Below are the code and all the weights of a small trained network. Each question names an input and a target symbol and asks about switching units off, where a switched-off unit gives its printed mean instead of its output.

import numpy as np


def w(rows, s, z=0):
    codes = np.array(rows[::2]) - 128.0
    scale = np.full(codes.shape[1], s)
    scale[-1] = z or s
    return codes * scale


def norm(h):
    return h / np.sqrt((h * h).mean(-1, keepdims=True) + 1e-5)


def f(y):
    return np.maximum(y, 0)


def softmax(a):
    e = np.exp(a - a.max(-1, keepdims=True))
    return e / e.sum(-1, keepdims=True)


def log_softmax(a):
    a = a - a.max(-1, keepdims=True)
    return a - np.log(np.exp(a).sum(-1, keepdims=True))


def net(x, mask):
    ids = ['ΔΘΛΣΦαεημξπτψω'.index(c) for c in x.split()]
    T = len(ids)
    res = E[ids] + P[:T]
    q, k, v = (norm(res) @ M[0].T for M in (Q, K, V))
    z = softmax(np.where(np.tri(T) > 0, q @ k.T / 3**0.5, -1e9)) @ v
    res = res + np.where(mask[0], z, O[0][:, -1]) @ O[0][:, :-1]
    y = f(norm(res) @ A[0][:, :-1].T + A[0][:, -1])
    res = res + np.where(mask[1:9], y, B[0][:, -1]) @ B[0][:, :-1]
    return log_softmax(norm(res)[-1] @ U[:, :-1].T + U[:, -1])


Q, K, V, O, A, B = {}, {}, {}, {}, {}, {}
E = w([
[176,109,76],'Δ',
[154,84,77],'Θ',
[115,94,244],'Λ',
[127,111,220],'Σ',
[140,104,246],'Φ',
[174,152,69],'α',
[118,2,183],'ε',
[78,129,104],'η',
[123,102,212],'μ',
[79,114,215],'ξ',
[104,104,210],'π',
[144,94,72],'τ',
[107,34,82],'ψ',
[18,143,108],'ω',
],0.022)
P = w([
[157,111,97],'0',
[153,108,69],'1',
[154,63,204],'2',
[130,127,115],'3',
[147,104,45],'4',
[105,146,232],'5',
[135,132,106],'6',
[140,106,52],'7',
[85,161,252],'8',
[139,132,98],'9',
[143,119,35],'10',
[87,161,254],'11',
[147,132,94],'12',
],0.0088)
Q[0] = w([
[141,20,150],'h0',
[107,98,104],'h0',
[63,247,161],'h0',
],0.013)
K[0] = w([
[85,164,173],'h0',
[5,97,242],'h0',
[106,92,38],'h0',
],0.015)
V[0] = w([
[52,154,39],'h0',
[3,55,133],'h0',
[189,104,186],'h0',
],0.0066)
O[0] = w([
[84,1,77,3],'h0',
[60,217,133,142],'h0',
[66,135,70,221],'h0',
],0.0073,0.0028)
A[0] = w([
[46,119,101,1],'n0',
[146,106,227,117],'n1',
[122,146,15,51],'n2',
[88,95,187,154],'n3',
[248,243,90,155],'n4',
[75,192,123,89],'n5',
[151,1,101,234],'n6',
[10,148,81,35],'n7',
],0.0096,0.0044)
B[0] = w([
[253,29,144,138],'n0',
[176,96,39,210],'n1',
[98,176,30,190],'n2',
[128,209,89,198],'n3',
[135,82,209,255],'n4',
[109,136,100,142],'n5',
[91,176,169,201],'n6',
[190,103,169,151],'n7',
],0.011,0.0074)
U = w([
[171,88,93,57],'Δ',
[80,144,84,60],'Θ',
[101,188,185,55],'Λ',
[145,149,126,2],'Σ',
[153,67,212,230],'Φ',
[210,74,60,61],'α',
[54,119,161,202],'ε',
[132,37,80,132],'η',
[161,217,95,67],'μ',
[63,223,121,41],'ξ',
[97,254,96,28],'π',
[81,165,49,103],'τ',
[62,125,80,140],'ψ',
[79,56,74,203],'ω',
],0.013,0.0055)

Each question gives the input, a string of symbols that net reads in full, and the target symbol t.
The units are the heads (3 rows each of Q, K, V and O) and the neurons (one row each of A and B). Each row of codes is followed by its name. A weight is (code - 128) times the scale printed after its matrix; where a second scale follows, it is the last column's (O, A, B and U).
mask holds one flag per unit, heads first, then neurons. A switched-off unit (its flag False) gives its mean, the last column of its rows in O or B, instead of its output. The means were averaged over made-up inputs and are rounded, as every weight is.
A unit's drop is (log p(t) with every unit on - log p(t) with that unit switched off) / (log p(t) with every unit on - log p(t) with every unit switched off).
The circuit of an input: a set's keep is (log p(t) with only the set's units on - log p(t) with every unit switched off) / (log p(t) with every unit on - log p(t) with every unit switched off). Starting from all 9 units, units are removed one at a time, each time the one whose removal leaves the highest keep (on an exact tie, the one counted first), for as long as the keep stays at least 0.8.
units of the circuit, in order: the units of the circuit, biggest drop first
most important unit: the unit with the biggest drop
k most important neurons: the k neurons with the biggest drops, biggest first
drop of u: that unit's drop, to one decimal
input α α ω π μ α α α μ Λ τ Θ, target Φ: units of the circuit, in order	[h0, n4]
input Δ α τ η ξ η Θ ω α α ε, target ε: units of the circuit, in order	[n6, h0]
input Δ π Δ η α α ω, target ω: units of the circuit, in order	[n0, n4, h0, n7]
input μ Φ Δ η α μ ω α η, target Φ: 3 most important neurons	[n2, n7, n0]
input τ Θ Θ α Φ η, target Φ: units of the circuit, in order	[n7, n0]
input α ψ Φ μ, target μ: 3 most important neurons	[n4, n3, n1]
input ψ α Θ, target Φ: most important unit	n2
input μ Δ α Δ Δ ω π, target π: units of the circuit, in order	[n3, n4]
input τ ε α α α η η μ α α ω, target ω: 2 most important neurons	[n0, n7]
input α μ Φ Δ η Δ ξ Δ μ μ Λ, target μ: 2 most important neurons	[n4, n1]
input ψ α τ α τ α Φ τ Θ α α Δ, target Φ: drop of n0	0.0
input Δ ω α ψ α π Φ Λ Δ α μ ψ, target Φ: drop of n2	2.0
input ω τ α ε, target ε: drop of h0	0.2
